Below is a small trained network, with its code and all its weights. Each question gives an input and a class and asks what happens when units are switched off, that is, made to give their printed mean instead of their output.

import numpy as np


def w(rows, s, z=0):
    codes = np.array(rows[::2]) - 128.0
    scale = np.full(codes.shape[1], s)
    scale[-1] = z or s
    return codes * scale


def f(y):
    return y / 2 * (1 + np.tanh(0.7978845608 * (y + 0.044715 * y**3)))


def log_softmax(a):
    a = a - a.max(-1, keepdims=True)
    return a - np.log(np.exp(a).sum(-1, keepdims=True))


def net(x, mask):
    res = np.array(x, float).reshape(1, 5) / 4 @ E
    y = f(res @ A[0][:, :-1].T + A[0][:, -1])
    res = res + np.where(mask, y, B[0][:, -1]) @ B[0][:, :-1]
    return log_softmax(res[-1] @ U[:, :-1].T + U[:, -1])


A, B = {}, {}
E = w([
[126,254,192,5],'x0',
[239,167,29,99],'x1',
[131,127,128,127],'x2',
[76,200,74,221],'x3',
[41,110,61,56],'x4',
],0.0069)
A[0] = w([
[99,122,112,115,72],'n1',
[85,129,153,123,48],'n2',
[104,150,116,147,171],'n3',
[105,144,124,152,93],'n4',
[79,140,135,120,70],'n5',
[109,97,113,154,105],'n6',
[87,148,140,106,25],'n7',
[103,192,158,123,154],'n8',
[157,80,73,192,120],'n9',
[147,138,102,123,56],'n10',
[148,74,130,178,68],'n11',
[60,104,142,178,107],'n12',
[202,112,90,107,37],'n13',
[178,143,180,173,46],'n14',
[164,148,188,172,88],'n15',
[203,131,82,87,168],'n16',
[143,73,138,68,228],'n17',
[99,189,117,148,123],'n18',
[70,179,78,142,119],'n19',
[138,123,91,163,92],'n20',
[56,88,78,77,116],'n21',
[93,124,189,167,63],'n22',
[176,181,193,235,98],'n23',
[105,69,196,105,117],'n24',
[123,250,160,112,39],'n25',
[120,120,150,85,200],'n26',
[86,97,93,115,206],'n27',
[129,185,156,117,90],'n28',
[80,228,107,196,179],'n29',
[65,144,94,148,87],'n30',
[112,152,109,81,96],'n31',
[61,132,181,140,148],'n32',
[195,134,197,189,57],'n33',
[189,161,69,110,15],'n34',
[118,92,88,157,143],'n35',
[128,102,122,208,24],'n36',
[78,98,230,144,4],'n37',
],0.013,0.0026)
B[0] = w([
[133,147,84,88,137],'n1',
[89,131,84,149,152],'n2',
[195,125,145,158,157],'n3',
[143,135,137,139,139],'n4',
[119,126,88,121,155],'n5',
[101,119,135,96,167],'n6',
[73,107,83,125,153],'n7',
[82,95,156,166,202],'n8',
[78,133,159,120,254],'n9',
[121,165,89,156,137],'n10',
[19,103,163,128,202],'n11',
[120,162,142,114,213],'n12',
[116,140,131,171,199],'n13',
[136,112,64,49,177],'n14',
[144,127,66,82,178],'n15',
[112,182,155,202,246],'n16',
[216,95,196,141,226],'n17',
[145,127,196,129,177],'n18',
[216,93,157,96,199],'n19',
[104,119,160,161,169],'n20',
[171,140,69,68,233],'n21',
[124,168,97,159,183],'n22',
[175,124,103,60,248],'n23',
[181,122,127,195,213],'n24',
[2,69,130,130,254],'n25',
[129,125,175,142,189],'n26',
[147,138,134,127,196],'n27',
[23,80,153,122,181],'n28',
[245,109,205,140,254],'n29',
[177,113,109,108,176],'n30',
[105,113,113,133,183],'n31',
[178,204,67,166,215],'n32',
[134,122,73,64,210],'n33',
[53,166,65,200,210],'n34',
[61,129,170,85,197],'n35',
[96,111,148,121,207],'n36',
[120,184,91,187,223],'n37',
],0.0073,0.0062)
U = w([
[113,198,45,252,99],'0',
[126,107,135,128,244],'1',
[44,65,166,114,76],'2',
[153,109,19,30,102],'3',
[198,85,206,164,87],'4',
],0.012,0.011)

Each question gives the input, the list of numbers given to net, and the class t.
The units are the neurons (one row each of A and B). Each row of codes is followed by its name. A weight is (code - 128) times the scale printed after its matrix; where a second scale follows, it is the last column's (A, B and U).
mask holds one flag per neuron, in row order. A switched-off neuron (its flag False) gives its mean, the last column of its row in B, instead of its output. The means were averaged over made-up inputs and are rounded, as every weight is.
A unit's drop is (log p(t) with every unit on - log p(t) with that unit switched off) / (log p(t) with every unit on - log p(t) with every unit switched off).
The circuit of an input: a set's keep is (log p(t) with only the set's units on - log p(t) with every unit switched off) / (log p(t) with every unit on - log p(t) with every unit switched off). Starting from the 12 units with the biggest drops (on a tie, the unit counted first), units are removed one at a time, each time the one whose removal leaves the highest keep (on an exact tie, the one counted first), for as long as the keep stays at least 0.8.
units of the circuit, in order: the units of the circuit, biggest drop first
unit that matters most: the unit with the biggest drop
top k neurons: the k neurons with the biggest drops, biggest first
drop of u: that unit's drop, to one decimal
input [-7,2,-4,3,-8], class 3: units of the circuit, in order	(n23, n33)
input [-3,-8,-2,5,2], class 0: unit that matters most	n32
input [-2,4,-2,-3,-3], class 0: units of the circuit, in order	(n29, n16)
input [-1,2,-6,6,7], class 3: units of the circuit, in order	(n21, n16)
input [7,0,1,-7,-1], class 2: units of the circuit, in order	(n25, n28)
input [-4,5,-4,-6,-6], class 3: top 3 neurons	(n33, n14, n29)
input [-7,1,4,-7,-1], class 2: units of the circuit, in order	(n11, n9)
input [7,-4,-1,8,7], class 4: top 4 neurons	(n29, n19, n18, n3)
input [-2,-4,6,7,1], class 4: units of the circuit, in order	(n29, n19)
input [1,3,1,5,-6], class 3: units of the circuit, in order	(n23, n14)
input [2,-4,-4,3,5], class 3: top 2 neurons	(n21, n16)
input [6,-6,2,-6,-1], class 0: top 3 neurons	(n37, n32, n24)
input [1,6,1,-6,-5], class 0: units of the circuit, in order	(n16, n34)
input [-8,-1,-5,-4,-3], class 2: unit that matters most	n11
input [7,-5,4,-8,5], class 4: top 4 neurons	(n17, n24, n26, n34)
input [5,-4,-4,-6,2], class 4: top 2 neurons	(n17, n24)
input [5,-8,8,6,2], class 0: top 2 neurons	(n32, n37)
input [-5,7,8,4,-8], class 1: top 2 neurons	(n23, n9)
input [8,6,7,5,1], class 2: top 2 neurons	(n25, n28)
input [-8,5,5,-7,-5], class 2: top 2 neurons	(n11, n9)
input [-6,-8,4,-4,-4], class 0: units of the circuit, in order	(n37)
input [7,4,8,-7,7], class 1: top 2 neurons	(n17, n16)
input [-7,7,2,-8,-8], class 3: top 2 neurons	(n33, n14)
input [6,6,0,8,-2], class 4: top 2 neurons	(n29, n19)
input [-3,8,-7,-5,-6], class 0: top 2 neurons	(n16, n34)
input [6,-1,0,8,-3], class 4: drop of n29	1.0
input [1,-3,0,7,-7], class 3: unit that matters most	n23
input [0,2,-2,5,5], class 3: drop of n24	0.3
